Below are the code and all the weights of a small trained network. Each question names an input and a target symbol and asks about switching units off, where a switched-off unit gives its printed mean instead of its output.

import numpy as np


def w(rows, s, z=0):
    codes = np.array(rows[::2]) - 128.0
    scale = np.full(codes.shape[1], s)
    scale[-1] = z or s
    return codes * scale


def f(y):
    return y / 2 * (1 + np.tanh(0.7978845608 * (y + 0.044715 * y**3)))


def softmax(a):
    e = np.exp(a - a.max(-1, keepdims=True))
    return e / e.sum(-1, keepdims=True)


def log_softmax(a):
    a = a - a.max(-1, keepdims=True)
    return a - np.log(np.exp(a).sum(-1, keepdims=True))


def net(x, mask):
    ids = ['ΘΛΞΠΩαγζημστφψ'.index(c) for c in x.split()]
    T = len(ids)
    res = E[ids] + P[:T]
    q, k, v = (res @ M[0].T for M in (Q, K, V))
    z = softmax(np.where(np.tri(T) > 0, q @ k.T / 2**0.5, -1e9)) @ v
    res = res + np.where(mask[0], z, O[0][:, -1]) @ O[0][:, :-1]
    y = f(res @ A[0][:, :-1].T + A[0][:, -1])
    res = res + np.where(mask[1:17], y, B[0][:, -1]) @ B[0][:, :-1]
    return log_softmax(res[-1] @ U[:, :-1].T + U[:, -1])


Q, K, V, O, A, B = {}, {}, {}, {}, {}, {}
E = w([
[150,110,140,99],'Θ',
[124,88,47,164],'Λ',
[161,113,172,103],'Ξ',
[126,110,129,121],'Π',
[191,122,199,65],'Ω',
[153,117,186,90],'α',
[151,168,119,1],'γ',
[128,175,97,99],'ζ',
[151,136,215,57],'η',
[195,112,177,80],'μ',
[150,107,160,117],'σ',
[80,104,182,195],'τ',
[158,199,190,78],'φ',
[67,119,151,161],'ψ',
],0.013)
P = w([
[113,115,77,180],'0',
[58,129,139,72],'1',
[187,65,163,74],'2',
[154,155,107,192],'3',
[69,72,126,46],'4',
[173,3,147,103],'5',
[169,171,118,202],'6',
],0.013)
Q[0] = w([
[89,254,96,185],'h1',
[235,28,181,127],'h1',
],0.011)
K[0] = w([
[211,188,112,196],'h1',
[90,8,127,80],'h1',
],0.013)
V[0] = w([
[245,115,56,125],'h1',
[123,164,20,8],'h1',
],0.015)
O[0] = w([
[156,116,65,38,35],'h1',
[147,251,158,67,252],'h1',
],0.013,0.0037)
A[0] = w([
[186,68,222,68,138],'n1',
[58,153,208,114,44],'n2',
[131,123,141,105,64],'n3',
[164,146,133,122,103],'n4',
[147,108,109,123,58],'n5',
[124,71,227,90,64],'n6',
[148,86,114,97,84],'n7',
[143,69,33,125,21],'n8',
[73,140,23,155,169],'n9',
[153,120,84,98,2],'n10',
[183,164,99,199,138],'n11',
[49,127,150,110,154],'n12',
[172,5,157,103,82],'n13',
[67,178,83,117,63],'n14',
[207,202,89,193,90],'n15',
[121,139,145,167,88],'n16',
],0.013,0.0055)
B[0] = w([
[138,62,94,176,254],'n1',
[80,96,145,165,217],'n2',
[146,158,94,126,129],'n3',
[113,130,86,97,159],'n4',
[157,157,108,165,120],'n5',
[121,185,105,74,210],'n6',
[139,188,94,158,130],'n7',
[212,4,174,91,156],'n8',
[51,107,106,134,165],'n9',
[208,159,106,181,131],'n10',
[110,153,163,186,156],'n11',
[190,64,45,68,170],'n12',
[146,228,173,117,192],'n13',
[122,59,166,175,148],'n14',
[141,158,38,154,172],'n15',
[158,150,175,115,143],'n16',
],0.016,0.0093)
U = w([
[14,58,136,66,253],'Θ',
[115,97,135,37,178],'Λ',
[140,120,168,82,129],'Ξ',
[120,112,129,176,153],'Π',
[145,118,159,89,122],'Ω',
[156,55,95,197,43],'α',
[52,163,56,218,113],'γ',
[167,212,125,44,135],'ζ',
[51,79,128,255,55],'η',
[171,134,148,69,147],'μ',
[116,136,150,114,128],'σ',
[111,188,204,94,130],'τ',
[215,117,152,109,23],'φ',
[115,105,181,236,96],'ψ',
],0.0061,0.0039)

Each question gives the input, a string of symbols that net reads in full, and the target symbol t.
The units are the heads (2 rows each of Q, K, V and O) and the neurons (one row each of A and B). Each row of codes is followed by its name. A weight is (code - 128) times the scale printed after its matrix; where a second scale follows, it is the last column's (O, A, B and U).
mask holds one flag per unit, heads first, then neurons. A switched-off unit (its flag False) gives its mean, the last column of its rows in O or B, instead of its output. The means were averaged over made-up inputs and are rounded, as every weight is.
A unit's drop is (log p(t) with every unit on - log p(t) with that unit switched off) / (log p(t) with every unit on - log p(t) with every unit switched off).
The circuit of an input: a set's keep is (log p(t) with only the set's units on - log p(t) with every unit switched off) / (log p(t) with every unit on - log p(t) with every unit switched off). Starting from the 12 units with the biggest drops (on a tie, the unit counted first), units are removed one at a time, each time the one whose removal leaves the highest keep (on an exact tie, the one counted first), for as long as the keep stays at least 0.8.
circuit, biggest first: the units of the circuit, biggest drop first
unit that matters most: the unit with the biggest drop
top k neurons: the k neurons with the biggest drops, biggest first
input τ ζ τ τ α σ σ, target ψ: circuit, biggest first => [h1; n11; n12; n13]
input γ τ Ω, target τ: circuit, biggest first => [n13; n6; h1]
input τ ζ ψ τ ζ Ω, target ζ: circuit, biggest first => [n13; n6]
input τ Ω μ τ γ Ω, target γ: circuit, biggest first => [h1; n1; n2; n15]
input μ ζ Ξ, target ζ: circuit, biggest first => [n13; h1]
input Θ φ η, target ζ: circuit, biggest first => [n13; n6]
input Θ ζ γ μ, target ζ: circuit, biggest first => [h1]
input Ω σ γ ζ ζ Π, target ζ: circuit, biggest first => [n13; h1]
input σ τ Θ, target τ: circuit, biggest first => [n13; h1; n6]
input σ α ζ μ, target γ: top 3 neurons => [n15; n8; n11]
input γ Ω α ψ γ ζ α, target γ: circuit, biggest first => [n15; n8]
input φ τ Λ Ξ Λ ψ Λ, target α: circuit, biggest first => [h1; n8]
input σ τ Λ, target τ: top 2 neurons => [n13; n1]
input Θ Θ ζ Λ Λ ζ Ω, target γ: unit that matters most => n15
input Λ η μ σ φ, target Θ: top 2 neurons => [n2; n13]
input μ γ η, target γ: top 3 neurons => [n1; n2; n15]
input Θ Ξ φ ψ ψ Θ, target ψ: top 2 neurons => [n1; n2]
input Θ Π σ Ω ζ τ, target ζ: top 3 neurons => [n13; n6; n2]
input τ μ μ τ, target ψ: top 3 neurons => [n13; n11; n8]
input ζ τ Ω Π γ Π, target γ: top 3 neurons => [n15; n2; n1]
input μ τ τ, target τ: top 3 neurons => [n13; n6; n16]
input μ Π Ω ζ α ζ φ, target γ: top 2 neurons => [n15; n8]
